Below are the code and all the weights of a small trained network. Each question names an input and a class and asks about switching units off, where a switched-off unit gives its printed mean instead of its output.

import numpy as np


def w(rows, s, z=0):
    codes = np.array(rows[::2]) - 128.0
    scale = np.full(codes.shape[1], s)
    scale[-1] = z or s
    return codes * scale


def f(y):
    return y / 2 * (1 + np.tanh(0.7978845608 * (y + 0.044715 * y**3)))


def log_softmax(a):
    a = a - a.max(-1, keepdims=True)
    return a - np.log(np.exp(a).sum(-1, keepdims=True))


def net(x, mask):
    res = np.array(x, float).reshape(1, 6) / 4 @ E
    y = f(res @ A[0][:, :-1].T + A[0][:, -1])
    res = res + np.where(mask, y, B[0][:, -1]) @ B[0][:, :-1]
    return log_softmax(res[-1] @ U[:, :-1].T + U[:, -1])


A, B = {}, {}
E = w([
[132,129,134,134,138,124,125,123,141,133,126,128],'x0',
[137,129,119,93,67,103,240,139,225,128,172,164],'x1',
[115,108,131,143,132,127,133,111,127,136,133,137],'x2',
[122,243,155,241,65,118,136,126,107,157,90,160],'x3',
[128,132,122,124,124,120,126,129,125,121,124,127],'x4',
[254,68,82,157,116,137,98,139,129,148,144,211],'x5',
],0.015)
A[0] = w([
[97,85,98,103,172,146,94,153,152,99,173,81,77],'neuron 0',
[134,65,120,137,107,146,130,136,170,106,112,101,126],'neuron 1',
[154,118,117,120,120,158,152,122,128,119,173,158,107],'neuron 2',
[115,120,109,119,135,136,107,136,125,144,126,132,89],'neuron 3',
[62,168,174,158,132,141,114,132,112,104,114,113,141],'neuron 4',
[118,184,140,134,164,118,101,110,119,122,125,129,160],'neuron 5',
[143,108,122,144,180,130,57,131,65,126,109,109,196],'neuron 6',
[155,97,127,148,174,171,7,100,55,108,117,88,71],'neuron 7',
[110,77,80,65,191,142,126,119,139,121,136,102,213],'neuron 8',
[82,185,191,173,118,146,96,103,48,139,81,85,138],'neuron 9',
[194,106,80,177,117,134,111,131,99,157,125,147,121],'neuron 10',
[119,135,147,117,77,120,189,114,162,121,163,149,160],'neuron 11',
[37,136,168,89,152,116,192,139,125,136,101,74,191],'neuron 12',
[162,88,102,91,126,118,117,109,160,164,110,126,77],'neuron 13',
[198,123,82,167,121,142,92,132,100,143,135,186,23],'neuron 14',
[112,170,105,110,87,87,192,102,158,151,171,134,9],'neuron 15',
[110,121,146,123,128,133,122,148,136,134,148,122,90],'neuron 16',
[170,127,108,117,129,152,143,162,149,101,131,100,129],'neuron 17',
[134,146,142,134,55,94,210,111,183,112,191,111,72],'neuron 18',
[168,84,83,131,89,138,140,104,171,120,148,130,116],'neuron 19',
[102,79,109,59,198,152,104,107,134,92,156,87,69],'neuron 20',
[137,193,131,208,66,121,150,140,123,141,102,184,40],'neuron 21',
[93,136,190,118,125,108,141,119,139,82,148,88,200],'neuron 22',
[12,148,162,96,142,126,189,108,156,83,138,32,64],'neuron 23',
[201,66,90,75,129,130,173,132,197,100,182,163,115],'neuron 24',
],0.011,0.014)
B[0] = w([
[200,168,124,159,109,174,166,96,165,130,144,138,188],'neuron 0',
[109,123,126,148,146,101,125,171,91,143,165,116,161],'neuron 1',
[107,127,130,145,144,91,137,142,94,123,162,136,158],'neuron 2',
[100,158,137,126,134,119,114,131,159,127,111,150,128],'neuron 3',
[97,88,63,176,139,92,173,116,121,179,171,67,207],'neuron 4',
[120,64,99,184,86,83,206,131,90,183,121,91,178],'neuron 5',
[188,183,88,134,81,199,178,52,202,84,98,153,240],'neuron 6',
[156,153,253,51,198,114,61,176,115,58,150,184,231],'neuron 7',
[126,158,181,47,162,87,74,130,94,105,154,213,255],'neuron 8',
[56,68,13,197,78,93,195,168,80,156,130,65,249],'neuron 9',
[151,188,164,102,166,127,165,128,175,89,134,172,193],'neuron 10',
[148,136,136,88,170,99,101,143,115,92,122,139,199],'neuron 11',
[175,163,114,116,77,199,141,78,179,101,108,149,244],'neuron 12',
[101,96,110,132,148,91,120,179,83,147,142,141,161],'neuron 13',
[192,192,116,153,59,207,191,44,205,77,74,120,177],'neuron 14',
[169,150,94,175,68,183,188,43,190,134,81,111,158],'neuron 15',
[133,179,138,171,166,103,125,129,160,117,129,124,125],'neuron 16',
[88,139,112,167,160,130,98,141,113,143,158,110,153],'neuron 17',
[177,191,161,109,118,223,114,89,184,88,142,130,195],'neuron 18',
[84,110,121,114,130,100,82,202,110,126,144,91,184],'neuron 19',
[198,173,74,160,2,252,198,52,220,93,65,108,215],'neuron 20',
[205,183,169,7,167,158,26,138,178,27,135,213,200],'neuron 21',
[147,116,119,202,78,150,158,97,174,135,90,107,208],'neuron 22',
[150,146,237,33,196,95,36,185,111,74,161,230,231],'neuron 23',
[42,83,127,166,150,38,119,228,48,176,150,88,249],'neuron 24',
],0.009,0.02)
U = w([
[174,158,79,163,108,216,163,12,199,112,103,150,254],'0',
[161,148,235,59,254,116,28,158,127,91,149,227,68],'1',
[29,53,28,202,173,32,140,160,14,209,143,52,135],'2',
],0.0097,0.00048)

Each question gives the input, the list of numbers given to net, and the class t.
The units are the neurons (one row each of A and B). Each row of codes is followed by its name. A weight is (code - 128) times the scale printed after its matrix; where a second scale follows, it is the last column's (A, B and U).
mask holds one flag per neuron, in row order. A switched-off neuron (its flag False) gives its mean, the last column of its row in B, instead of its output. The means were averaged over made-up inputs and are rounded, as every weight is.
A unit's drop is (log p(t) with every unit on - log p(t) with that unit switched off) / (log p(t) with every unit on - log p(t) with every unit switched off).
The circuit of an input: a set's keep is (log p(t) with only the set's units on - log p(t) with every unit switched off) / (log p(t) with every unit on - log p(t) with every unit switched off). Starting from the 12 units with the biggest drops (on a tie, the unit counted first), units are removed one at a time, each time the one whose removal leaves the highest keep (on an exact tie, the one counted first), for as long as the keep stays at least 0.8.
circuit, biggest first: the units of the circuit, biggest drop first
k most important neurons: the k neurons with the biggest drops, biggest first
drop of u: that unit's drop, to one decimal
input [-3,-8,2,-6,8,-5], class 0: circuit, biggest first => [neuron 20]
input [4,6,3,-1,-4,-6], class 1: 2 most important neurons => [neuron 23; neuron 20]
input [7,-2,0,1,4,4], class 0: 2 most important neurons => [neuron 23; neuron 8]
input [4,6,1,-2,7,0], class 1: 2 most important neurons => [neuron 9; neuron 18]
input [-5,0,-2,-8,-7,-6], class 0: 2 most important neurons => [neuron 20; neuron 12]
input [7,-8,6,8,-5,1], class 0: 3 most important neurons => [neuron 6; neuron 21; neuron 24]
input [-5,-5,0,3,-1,0], class 2: 3 most important neurons => [neuron 9; neuron 20; neuron 12]
input [-8,4,-1,0,-6,-5], class 1: 4 most important neurons => [neuron 23; neuron 20; neuron 6; neuron 9]
input [-6,-4,1,-8,-6,-2], class 0: 3 most important neurons => [neuron 20; neuron 6; neuron 0]
input [-1,5,4,0,0,2], class 2: 3 most important neurons => [neuron 23; neuron 7; neuron 21]
input [-8,3,3,8,-2,2], class 1: 3 most important neurons => [neuron 21; neuron 20; neuron 6]
input [7,7,5,-1,-5,-3], class 1: 2 most important neurons => [neuron 23; neuron 20]
input [-2,-3,1,-8,7,-7], class 0: 2 most important neurons => [neuron 20; neuron 12]
input [-4,4,3,-7,3,2], class 2: circuit, biggest first => [neuron 24]
input [1,-1,-4,8,8,-8], class 2: drop of neuron 9 => 0.9
input [-2,2,2,3,2,4], class 1: drop of neuron 20 => 0.2
input [4,-8,3,5,4,2], class 0: drop of neuron 6 => 1.8
